Below is a small trained network, with its code and all its weights. Each question gives an input and a class and asks what happens when units are switched off, that is, made to give their printed mean instead of their output.

import numpy as np


def w(rows, s, z=0):
    codes = np.array(rows[::2]) - 128.0
    scale = np.full(codes.shape[1], s)
    scale[-1] = z or s
    return codes * scale


def f(y):
    return y / 2 * (1 + np.tanh(0.7978845608 * (y + 0.044715 * y**3)))


def log_softmax(a):
    a = a - a.max(-1, keepdims=True)
    return a - np.log(np.exp(a).sum(-1, keepdims=True))


def net(x, mask):
    res = np.array(x, float).reshape(1, 3) / 4 @ E
    y = f(res @ A[0][:, :-1].T + A[0][:, -1])
    res = res + np.where(mask, y, B[0][:, -1]) @ B[0][:, :-1]
    return log_softmax(res[-1] @ U[:, :-1].T + U[:, -1])


A, B = {}, {}
E = w([
[113,138,101,3,158,141,115,110,83,137],'x0',
[82,218,95,145,119,134,200,190,108,135],'x1',
[100,146,129,175,100,146,16,174,68,166],'x2',
],0.015)
A[0] = w([
[151,26,140,137,134,125,84,70,170,124,135],'n1',
[139,125,117,142,119,131,155,117,154,124,144],'n2',
[135,110,136,194,127,133,109,130,153,119,68],'n3',
[115,166,122,169,123,135,48,157,87,136,23],'n4',
[140,97,135,74,127,121,14,123,83,134,98],'n5',
[118,132,130,122,120,120,154,139,134,100,124],'n6',
[121,147,119,154,127,119,125,139,100,139,113],'n7',
[102,214,113,126,124,132,174,180,94,137,185],'n8',
[120,154,120,18,130,133,122,132,96,133,24],'n9',
[114,111,132,99,111,146,115,132,136,148,135],'n10',
[122,148,124,51,138,131,128,132,96,127,175],'n11',
[116,113,134,89,127,118,73,129,93,125,111],'n12',
[134,112,131,104,135,127,157,111,140,107,59],'n13',
[126,155,127,171,120,135,212,127,157,125,135],'n14',
[145,110,123,108,138,125,174,98,149,111,153],'n15',
[119,120,102,115,137,139,97,137,110,122,128],'n16',
[116,123,135,139,131,129,165,114,141,163,127],'n17',
[123,147,125,66,143,129,137,133,105,124,55],'n18',
[126,127,132,101,116,113,144,117,116,131,101],'n19',
[139,108,125,96,132,123,173,99,164,130,63],'n20',
[112,119,138,86,129,131,99,114,134,158,122],'n21',
[112,218,116,124,121,135,166,175,94,128,6],'n22',
[130,135,143,101,125,140,96,140,135,121,109],'n23',
[130,131,119,117,114,160,146,92,151,116,163],'n24',
[130,137,125,147,151,126,191,129,140,130,135],'n25',
[118,154,120,7,131,138,127,135,92,132,128],'n26',
[127,129,99,103,144,154,91,95,101,136,111],'n27',
[116,167,123,172,123,133,39,164,77,141,137],'n28',
[102,156,128,123,146,114,135,156,122,135,56],'n29',
],0.019,0.015)
B[0] = w([
[93,64,151,127,125,141,227,132,159,224,212],'n1',
[141,127,123,139,134,103,132,138,121,110,158],'n2',
[101,97,114,112,119,140,119,114,125,188,169],'n3',
[139,82,172,148,148,104,252,153,156,139,197],'n4',
[152,186,104,132,125,117,37,125,97,50,211],'n5',
[135,136,128,132,136,117,113,134,124,102,151],'n6',
[116,98,126,114,128,123,141,128,129,158,158],'n7',
[167,118,148,141,152,91,178,154,128,78,254],'n8',
[137,77,164,143,147,110,245,151,147,121,197],'n9',
[131,138,122,123,129,125,106,140,116,105,146],'n10',
[120,136,115,122,116,139,72,114,122,153,215],'n11',
[149,179,115,134,126,137,93,134,128,89,172],'n12',
[131,132,115,131,110,137,86,119,127,158,152],'n13',
[156,164,134,114,148,120,131,141,116,58,208],'n14',
[113,94,137,138,112,132,172,137,141,164,193],'n15',
[129,140,122,105,138,121,96,128,117,95,154],'n16',
[138,132,139,115,132,117,118,132,120,105,148],'n17',
[129,99,139,129,131,120,206,133,149,149,167],'n18',
[120,115,139,133,133,127,140,143,116,149,142],'n19',
[113,118,116,122,122,143,79,114,126,180,172],'n20',
[132,159,114,121,142,112,109,141,113,105,159],'n21',
[84,101,108,120,98,169,77,89,136,211,193],'n22',
[148,167,131,123,120,138,106,136,128,107,140],'n23',
[118,111,120,142,149,122,153,128,120,117,164],'n24',
[139,164,128,126,135,126,124,137,116,78,182],'n25',
[88,101,127,130,105,160,124,108,150,217,236],'n26',
[147,133,128,140,132,108,85,117,111,83,164],'n27',
[89,97,113,109,113,161,122,98,143,210,241],'n28',
[104,128,118,129,118,140,108,119,134,170,145],'n29',
],0.025,0.027)
U = w([
[155,103,184,174,142,106,226,152,178,131,63],'0',
[80,127,90,130,60,205,65,47,157,221,151],'1',
[222,255,73,140,146,88,29,138,70,10,254],'2',
],0.0097,0.00035)

Each question gives the input, the list of numbers given to net, and the class t.
The units are the neurons (one row each of A and B). Each row of codes is followed by its name. A weight is (code - 128) times the scale printed after its matrix; where a second scale follows, it is the last column's (A, B and U).
mask holds one flag per neuron, in row order. A switched-off neuron (its flag False) gives its mean, the last column of its row in B, instead of its output. The means were averaged over made-up inputs and are rounded, as every weight is.
A unit's drop is (log p(t) with every unit on - log p(t) with that unit switched off) / (log p(t) with every unit on - log p(t) with every unit switched off).
most important unit: the unit with the biggest drop
k most important neurons: the k neurons with the biggest drops, biggest first
drop when u is switched off: that unit's drop, to one decimal
input [7,-1,-4], class 1: most important unit : n26
input [0,4,6], class 0: 2 most important neurons : (n4; n8)
input [0,-1,1], class 1: 3 most important neurons : (n8; n14; n4)
input [1,-3,6], class 2: 2 most important neurons : (n5; n26)
input [3,-1,-6], class 1: 3 most important neurons : (n8; n4; n20)
input [6,-1,-1], class 1: 3 most important neurons : (n26; n8; n4)
input [-6,-4,3], class 1: 2 most important neurons : (n8; n9)
input [4,-5,-6], class 1: 2 most important neurons : (n8; n20)
input [4,-6,-8], class 1: 2 most important neurons : (n20; n8)
input [7,8,1], class 1: 2 most important neurons : (n22; n26)
input [8,-8,-8], class 1: 2 most important neurons : (n26; n20)
input [8,-6,6], class 2: drop when n5 is switched off : 1.4
input [8,-4,-6], class 1: drop when n26 is switched off : 2.7
input [4,-5,-4], class 1: drop when n8 is switched off : 0.7
input [-5,2,-5], class 2: most important neuron : (n1)
